Below are the code and all the weights of a small trained network. Each question names an input and a class and asks about switching units off, where a switched-off unit gives its printed mean instead of its output.

import numpy as np


def w(rows, s, z=0):
    codes = np.array(rows[::2]) - 128.0
    scale = np.full(codes.shape[1], s)
    scale[-1] = z or s
    return codes * scale


def f(y):
    return np.maximum(y, 0)


def log_softmax(a):
    a = a - a.max(-1, keepdims=True)
    return a - np.log(np.exp(a).sum(-1, keepdims=True))


def net(x, mask):
    res = np.array(x, float).reshape(1, 7) / 4 @ E
    y = f(res @ A[0][:, :-1].T + A[0][:, -1])
    res = res + np.where(mask, y, B[0][:, -1]) @ B[0][:, :-1]
    return log_softmax(res[-1] @ U[:, :-1].T + U[:, -1])


A, B = {}, {}
E = w([
[142,114,129,131,136,131,135,122,130,145,127,133],'x0',
[142,131,137,128,125,133,134,119,120,143,121,121],'x1',
[178,25,219,185,2,56,169,177,143,55,132,133],'x2',
[69,33,145,163,152,225,97,144,157,113,109,11],'x3',
[56,119,176,197,95,135,77,180,19,228,244,152],'x4',
[128,128,133,134,131,128,121,110,112,117,123,129],'x5',
[124,122,134,135,146,119,130,128,131,127,128,133],'x6',
],0.0083)
A[0] = w([
[181,200,119,90,104,41,159,117,113,139,164,233,60],'N1',
[184,50,184,176,36,40,154,147,147,77,139,128,97],'N2',
[175,192,118,90,103,30,135,125,100,155,132,214,76],'N3',
[202,127,93,73,151,96,167,100,206,47,33,123,145],'N4',
[87,121,146,124,112,120,114,111,112,141,162,132,106],'N5',
[114,74,149,137,141,195,118,150,148,122,135,37,44],'N6',
[85,24,151,161,141,218,63,138,166,130,108,1,4],'N7',
[86,121,178,178,99,121,65,175,41,211,230,172,141],'N8',
[95,204,15,81,236,171,90,82,124,188,118,125,66],'N9',
[168,128,105,79,146,146,174,123,186,51,37,132,118],'N10',
[87,112,169,175,111,141,92,181,35,178,231,157,97],'N11',
[159,46,208,165,35,76,194,169,140,57,112,134,82],'N12',
[132,127,96,140,119,131,127,142,124,125,117,130,108],'N13',
[174,192,113,126,104,48,126,109,131,155,146,230,26],'N14',
[132,86,143,124,111,86,117,114,129,124,126,125,60],'N15',
],0.0065,0.0029)
B[0] = w([
[53,39,113,168,148,151,202,202,63,28,60,134,214],'N1',
[108,221,218,56,179,208,78,129,85,210,202,199,228],'N2',
[88,69,123,153,136,155,190,182,60,57,51,135,208],'N3',
[192,140,80,183,59,33,89,71,212,166,119,25,246],'N4',
[167,129,114,113,117,99,120,132,147,112,149,97,152],'N5',
[76,98,111,152,143,145,174,188,82,61,71,128,179],'N6',
[21,61,119,173,137,152,233,200,32,3,45,161,214],'N7',
[226,112,58,161,35,41,128,37,225,159,131,48,246],'N8',
[102,225,218,50,171,207,53,129,106,218,202,222,240],'N9',
[197,103,68,183,83,61,120,84,204,169,167,87,221],'N10',
[189,117,83,181,72,66,98,60,208,144,145,71,226],'N11',
[136,212,190,62,186,177,53,120,111,206,201,207,230],'N12',
[132,141,145,145,118,122,139,138,116,148,133,113,129],'N13',
[41,63,131,174,163,167,202,165,87,44,75,115,197],'N14',
[93,131,137,117,123,144,77,158,124,171,114,130,144],'N15',
],0.0061,0.011)
U = w([
[196,128,80,153,90,30,106,49,229,154,139,21,168],'0',
[128,222,215,53,172,230,37,127,101,196,193,228,2],'1',
[84,59,124,151,143,164,254,202,60,25,61,129,206],'2',
],0.0084,0.00086)

Each question gives the input, the list of numbers given to net, and the class t.
The units are the neurons (one row each of A and B). Each row of codes is followed by its name. A weight is (code - 128) times the scale printed after its matrix; where a second scale follows, it is the last column's (A, B and U).
mask holds one flag per neuron, in row order. A switched-off neuron (its flag False) gives its mean, the last column of its row in B, instead of its output. The means were averaged over made-up inputs and are rounded, as every weight is.
A unit's drop is (log p(t) with every unit on - log p(t) with that unit switched off) / (log p(t) with every unit on - log p(t) with every unit switched off).
The circuit of an input: a set's keep is (log p(t) with only the set's units on - log p(t) with every unit switched off) / (log p(t) with every unit on - log p(t) with every unit switched off). Starting from the 12 units with the biggest drops (on a tie, the unit counted first), units are removed one at a time, each time the one whose removal leaves the highest keep (on an exact tie, the one counted first), for as long as the keep stays at least 0.8.
units of the circuit, in order: the units of the circuit, biggest drop first
k most important neurons: the k neurons with the biggest drops, biggest first
drop when u is switched off: that unit's drop, to one decimal
input [5,3,-7,8,-5,-2,-4], class 2: 4 most important neurons : (N7 N12 N2 N6)
input [-4,-2,1,-7,-6,5,-5], class 2: units of the circuit, in order : (N1)
input [7,1,-5,4,6,0,3], class 0: 2 most important neurons : (N8 N11)
input [-6,-5,-6,7,4,-3,-7], class 2: 3 most important neurons : (N7 N12 N2)
input [-8,5,3,3,2,7,-6], class 1: 2 most important neurons : (N4 N1)
input [0,2,-7,7,-5,7,8], class 1: 2 most important neurons : (N9 N1)
input [6,-6,7,2,5,-3,-2], class 1: 3 most important neurons : (N2 N12 N4)
input [4,3,0,4,-3,-2,8], class 2: 2 most important neurons : (N8 N7)
input [0,2,6,5,7,-5,-8], class 0: 3 most important neurons : (N8 N11 N9)
input [4,2,7,7,-6,-4,-4], class 1: 4 most important neurons : (N12 N2 N8 N1)
input [3,-5,5,-6,3,8,0], class 2: 2 most important neurons : (N1 N9)
input [-6,-7,-8,7,-3,1,8], class 1: 2 most important neurons : (N9 N1)
input [-6,-7,8,-5,7,3,6], class 1: 3 most important neurons : (N2 N12 N4)
input [-7,-6,-5,0,-3,-3,-3], class 1: units of the circuit, in order : (N9)
input [-5,1,-4,-4,6,0,6], class 0: drop when N8 is switched off : 0.3
input [-4,2,-5,1,7,6,4], class 0: drop when N8 is switched off : 0.3
input [-4,-3,-2,-3,0,2,5], class 2: drop when N12 is switched off : 0.6
